Below are the code and all the weights of a small trained network. Each question names an input and a class and asks about switching units off, where a switched-off unit gives its printed mean instead of its output.

import numpy as np


def w(rows, s, z=0):
    codes = np.array(rows[::2]) - 128.0
    scale = np.full(codes.shape[1], s)
    scale[-1] = z or s
    return codes * scale


def norm(h):
    return h / np.sqrt((h * h).mean(-1, keepdims=True) + 1e-5)


def f(y):
    return y / 2 * (1 + np.tanh(0.7978845608 * (y + 0.044715 * y**3)))


def log_softmax(a):
    a = a - a.max(-1, keepdims=True)
    return a - np.log(np.exp(a).sum(-1, keepdims=True))


def net(x, mask):
    res = np.array(x, float).reshape(1, 5) / 4 @ E
    u = 0
    for l in range(2):
        y = f(norm(res) @ A[l][:, :-1].T + A[l][:, -1])
        res = res + np.where(mask[u : u + 6], y, B[l][:, -1]) @ B[l][:, :-1]
        u += 6
    return log_softmax(norm(res)[-1] @ U[:, :-1].T + U[:, -1])


A, B = {}, {}
E = w([
[103,153,214,81,110,250,155,190,178,107,173,210],'x0',
[133,140,150,118,94,60,196,128,85,135,121,199],'x1',
[143,114,166,134,163,146,122,156,99,184,79,122],'x2',
[160,155,134,137,120,129,142,158,117,105,133,99],'x3',
[44,156,77,112,134,135,100,191,45,112,113,133],'x4',
],0.011)
A[0] = w([
[59,112,39,128,40,110,135,114,142,35,216,129,55],'0.n1',
[111,128,86,113,168,185,2,132,131,109,163,66,41],'0.n2',
[6,162,42,131,123,146,94,206,15,107,116,142,6],'0.n3',
[125,158,35,72,112,106,121,105,157,53,217,146,59],'0.n4',
[126,89,108,127,126,78,197,156,55,120,139,194,35],'0.n5',
[159,101,182,122,221,170,108,205,28,248,31,128,35],'0.n6',
],0.0074,0.011)
B[0] = w([
[86,141,155,195,100,121,110,146,164,65,57,153,196],'0.n1',
[105,234,153,127,156,134,79,110,115,197,168,89,201],'0.n2',
[185,92,176,80,227,161,129,52,21,62,120,132,255],'0.n3',
[95,124,186,181,176,117,110,134,174,127,4,143,166],'0.n4',
[132,215,158,92,84,96,57,108,94,177,133,136,150],'0.n5',
[90,136,170,191,109,103,107,137,197,52,35,132,249],'0.n6',
],0.014,0.0042)
A[1] = w([
[22,142,171,44,122,211,118,253,93,95,161,175,59],'1.n1',
[82,148,56,160,179,222,39,203,147,161,160,60,71],'1.n2',
[103,128,61,99,82,168,150,210,177,155,97,141,93],'1.n3',
[91,133,3,134,183,17,38,150,23,136,58,68,3],'1.n4',
[110,214,145,92,64,48,197,147,43,152,94,233,37],'1.n5',
[105,141,57,179,13,32,59,153,117,183,107,78,18],'1.n6',
],0.0081,0.0042)
B[1] = w([
[135,95,24,156,127,101,189,145,76,139,134,147,192],'1.n1',
[104,152,168,96,94,45,88,104,115,139,152,110,182],'1.n2',
[47,191,87,176,63,155,144,206,176,210,142,124,128],'1.n3',
[113,119,92,116,105,177,200,173,128,140,155,188,255],'1.n4',
[96,168,156,125,153,128,22,98,168,170,154,9,187],'1.n5',
[103,135,133,122,100,181,128,194,152,131,154,155,180],'1.n6',
],0.016,0.009)
U = w([
[132,101,48,125,91,138,213,177,134,190,162,161,113],'0',
[94,188,185,83,111,88,22,109,131,186,166,76,86],'1',
[212,74,165,78,177,125,143,59,95,71,105,147,255],'2',
[70,125,162,203,95,96,119,172,200,70,2,153,68],'3',
],0.018,0.0087)

Each question gives the input, the list of numbers given to net, and the class t.
The units are the neurons (one row each of A and B). Each row of codes is followed by its name. A weight is (code - 128) times the scale printed after its matrix; where a second scale follows, it is the last column's (A, B and U).
mask holds one flag per neuron, layer by layer. A switched-off neuron (its flag False) gives its mean, the last column of its row in B, instead of its output. The means were averaged over made-up inputs and are rounded, as every weight is.
A unit's drop is (log p(t) with every unit on - log p(t) with that unit switched off) / (log p(t) with every unit on - log p(t) with every unit switched off).
The circuit of an input: a set's keep is (log p(t) with only the set's units on - log p(t) with every unit switched off) / (log p(t) with every unit on - log p(t) with every unit switched off). Starting from all 12 units, units are removed one at a time, each time the one whose removal leaves the highest keep (on an exact tie, the one counted first), for as long as the keep stays at least 0.8.
units of the circuit, in order: the units of the circuit, biggest drop first
unit that matters most: the unit with the biggest drop
k most important neurons: the k neurons with the biggest drops, biggest first
k most important neurons of layer l: the k neurons of layer l with the biggest drops, biggest first
input [-4,-5,-6,3,-2], class 3: 2 most important neurons of layer 0 => [0.n4, 0.n1]
input [6,-5,-1,4,-3], class 0: 2 most important neurons => [1.n1, 0.n3]
input [-5,-5,8,3,-6], class 3: unit that matters most => 0.n3
input [-3,-3,3,8,-2], class 0: 2 most important neurons => [0.n3, 1.n5]
input [0,-6,7,3,-4], class 3: 3 most important neurons => [0.n6, 1.n5, 0.n3]
input [5,6,8,1,-5], class 3: 3 most important neurons => [0.n3, 0.n6, 0.n5]
input [1,3,-8,5,-7], class 3: 2 most important neurons => [0.n3, 0.n4]
input [-5,5,-6,5,-1], class 3: 2 most important neurons of layer 0 => [0.n1, 0.n4]
input [5,1,1,7,-5], class 0: units of the circuit, in order => [0.n3, 0.n6]
input [0,-5,-7,-6,2], class 3: 2 most important neurons => [0.n1, 0.n4]
input [-6,-6,-4,8,4], class 0: 2 most important neurons of layer 1 => [1.n4, 1.n5]
input [6,5,8,5,-4], class 3: 3 most important neurons => [0.n3, 0.n6, 1.n4]
input [-7,4,-8,5,-1], class 3: 3 most important neurons => [0.n1, 0.n4, 1.n1]
input [5,7,0,-3,-6], class 1: 2 most important neurons => [1.n5, 0.n3]
input [5,-4,-3,-5,-1], class 0: units of the circuit, in order => [1.n1]
input [1,7,-7,-2,0], class 1: 4 most important neurons => [1.n5, 0.n5, 0.n6, 1.n4]
input [7,-7,4,-7,2], class 0: 2 most important neurons of layer 1 => [1.n1, 1.n5]
input [-2,-7,6,-1,8], class 2: 2 most important neurons of layer 1 => [1.n5, 1.n4]
input [2,5,-5,6,2], class 1: 2 most important neurons of layer 0 => [0.n5, 0.n6]
input [1,3,-2,6,0], class 1: most important neuron of layer 1 => [1.n5]
